The rows lie along a hidden order. The number after each row says roughly how far along it the row is, from 0 to 10. A new part has a new order.
In the rows, zero is written as 128.
[156 154 138 144 129 178 105 165 169 126 144 132 191 173 139  98 151  66
 114  32  83 143 140 124 122  99 119 138 107 106 124 148 132 151 109 118
 127]  10
[157 165 131 171 116 197 126 161 126 101 138 140 162 158 164 124 129  99
  81  29  72 136 138 139 132 101 128  99 113 109  99 147 158 131 108 106
 151]  10
[141  89 156 158 146 106 118 148 186 169 118 165 189 131 141 102 147  53
 129 152 189 139 105 134 121 118 107 177 116 118  57 121 135 177 111 133
 139]  4
[153 116 117 133 149 105 110 141 170 154 126 117 190 163 131 112 130  83
 169 126 146 163 116 118 117 115 120 177 131 114 115 118 147 162 128 124
 123]  6
[131 167 146  99 120 172 110 129 139  95 122  99 136 160 107 108 136 129
 148  59  63 135 148 109 132  89 120 121 121 123 186 152 117 114 126 131
 134]  10
[137 125 172 135 133 158  95 163 197 146 135 134 198 152 123  78 174  38
 124  62 117 136 134 122 117  99  98 160 102 116 117 148  91 159 107 137
 120]  9
[154 104 130 154 137 104 156 129 144 137 113 176 145 127 153 128 103 119
  95 185 180 140 107 139 143 136 142 148 117 114  57 122 204 174 110 117
 175]  0
[176 111  95 176 149 102 146 144 150 150 128 175 185 160 175 138  98 102
 114 155 168 163 102 139 131 141 146 158 125 103  46 109 224 183 115 100
 160]  2
[143 166 136 154 113 176 138 134 101  86 120 129 129 150 153 140 107 141
 103  71  73 127 135 128 142 107 131  87 125 121 124 146 168 107 123 106
 163]  9
[150 118 161 147 144 137 105 166 201 156 136 146 208 166 137  84 160  33
 122  95 131 149 126 122 120 112 107 170 103 111 101 139 123 175 107 124
 126]  8
